Below are the code and all the weights of a small trained network. Each question names an input and a class and asks about switching units off, where a switched-off unit gives its printed mean instead of its output.

import numpy as np


def w(rows, s, z=0):
    codes = np.array(rows[::2]) - 128.0
    scale = np.full(codes.shape[1], s)
    scale[-1] = z or s
    return codes * scale


def norm(h):
    return h / np.sqrt((h * h).mean(-1, keepdims=True) + 1e-5)


def f(y):
    return y / 2 * (1 + np.tanh(0.7978845608 * (y + 0.044715 * y**3)))


def log_softmax(a):
    a = a - a.max(-1, keepdims=True)
    return a - np.log(np.exp(a).sum(-1, keepdims=True))


def net(x, mask):
    res = np.array(x, float).reshape(1, 2) / 4 @ E
    u = 0
    for l in range(2):
        y = f(norm(res) @ A[l][:, :-1].T + A[l][:, -1])
        res = res + np.where(mask[u : u + 6], y, B[l][:, -1]) @ B[l][:, :-1]
        u += 6
    return log_softmax(norm(res)[-1] @ U[:, :-1].T + U[:, -1])


A, B = {}, {}
E = w([
[81,109,192,194,85,112,94,177,105],'x0',
[155,166,148,111,2,92,82,113,65],'x1',
],0.0047)
A[0] = w([
[148,128,107,78,154,133,158,89,125,5],'L0N0',
[48,36,183,216,194,138,130,194,180,164],'L0N1',
[152,103,100,104,254,162,190,66,222,127],'L0N2',
[128,199,57,120,149,149,113,103,181,32],'L0N3',
[134,127,118,116,127,120,157,102,116,113],'L0N4',
[161,134,165,124,86,120,98,133,99,62],'L0N5',
],0.0064,0.0025)
B[0] = w([
[96,144,215,119,168,196,120,129,110,146],'L0N0',
[2,25,136,165,146,60,108,100,55,242],'L0N1',
[121,148,87,131,91,103,64,98,190,254],'L0N2',
[111,143,134,145,149,168,203,97,99,150],'L0N3',
[124,148,159,184,173,127,74,170,82,133],'L0N4',
[160,124,36,99,144,96,97,153,208,156],'L0N5',
],0.0071,0.0087)
A[1] = w([
[173,143,169,122,134,161,220,129,1,97],'L1N0',
[121,128,141,159,68,63,139,161,117,21],'L1N1',
[44,71,207,179,170,124,163,147,126,47],'L1N2',
[156,191,100,160,155,170,146,171,179,107],'L1N3',
[21,45,82,240,131,102,86,134,171,136],'L1N4',
[156,112,120,110,135,163,159,64,186,1],'L1N5',
],0.0066,0.0013)
B[1] = w([
[161,41,93,116,126,198,200,133,101,132],'L1N0',
[185,182,109,97,99,135,136,100,167,152],'L1N1',
[86,56,129,140,170,86,188,75,63,174],'L1N2',
[124,166,157,71,82,126,150,120,60,132],'L1N3',
[191,99,174,151,164,154,193,222,102,254],'L1N4',
[103,183,254,125,156,139,98,161,78,139],'L1N5',
],0.0072,0.0098)
U = w([
[190,108,164,178,98,104,164,190,137,91],'0',
[69,5,155,189,169,75,156,142,92,179],'1',
[105,103,150,170,205,133,93,145,214,120],'2',
[162,132,79,95,44,75,66,103,170,196],'3',
[92,125,117,135,125,116,137,123,125,2],'4',
[70,119,120,136,112,109,128,109,119,6],'5',
[156,94,120,98,122,183,177,95,81,154],'6',
[84,210,173,118,143,154,68,47,168,136],'7',
],0.014,0.004)

Each question gives the input, the list of numbers given to net, and the class t.
The units are the neurons (one row each of A and B). Each row of codes is followed by its name. A weight is (code - 128) times the scale printed after its matrix; where a second scale follows, it is the last column's (A, B and U).
mask holds one flag per neuron, layer by layer. A switched-off neuron (its flag False) gives its mean, the last column of its row in B, instead of its output. The means were averaged over made-up inputs and are rounded, as every weight is.
A unit's drop is (log p(t) with every unit on - log p(t) with that unit switched off) / (log p(t) with every unit on - log p(t) with every unit switched off).
The circuit of an input: a set's keep is (log p(t) with only the set's units on - log p(t) with every unit switched off) / (log p(t) with every unit on - log p(t) with every unit switched off). Starting from all 12 units, units are removed one at a time, each time the one whose removal leaves the highest keep (on an exact tie, the one counted first), for as long as the keep stays at least 0.8.
units of the circuit, in order: the units of the circuit, biggest drop first
k most important neurons: the k neurons with the biggest drops, biggest first
k most important neurons of layer l: the k neurons of layer l with the biggest drops, biggest first
drop when u is switched off: that unit's drop, to one decimal
input [1,3], class 3: most important neuron of layer 1 -> [L1N4]
input [1,5], class 3: 2 most important neurons -> [L0N1 L1N4]
input [-3,-3], class 2: 2 most important neurons -> [L0N2 L0N1]
input [-3,2], class 6: 3 most important neurons -> [L0N2 L0N1 L1N0]
input [4,2], class 0: units of the circuit, in order -> [L0N1 L1N1]
input [-3,-5], class 2: 2 most important neurons -> [L0N2 L1N2]
input [7,4], class 0: 2 most important neurons -> [L0N1 L0N2]
input [6,6], class 3: 2 most important neurons -> [L0N1 L1N4]
input [-5,5], class 6: 4 most important neurons -> [L0N2 L0N1 L1N0 L1N4]
input [-6,-6], class 2: 2 most important neurons -> [L0N2 L1N1]
input [-2,-3], class 2: 2 most important neurons -> [L0N2 L1N2]
input [-7,4], class 6: 2 most important neurons -> [L0N2 L1N0]
input [-6,4], class 6: 3 most important neurons -> [L0N2 L0N1 L1N0]
input [-6,6], class 6: 3 most important neurons of layer 1 -> [L1N0 L1N4 L1N1]
input [7,3], class 0: most important neuron of layer 0 -> [L0N1]
input [0,0], class 0: 3 most important neurons of layer 0 -> [L0N0 L0N1 L0N3]
input [-7,7], class 6: 2 most important neurons of layer 1 -> [L1N0 L1N1]
input [6,4], class 0: 2 most important neurons of layer 0 -> [L0N2 L0N1]
input [-5,0], class 7: drop when L0N4 is switched off -> 0.0
input [-7,-1], class 7: drop when L0N1 is switched off -> 0.4
input [-3,8], class 3: drop when L1N4 is switched off -> 0.2
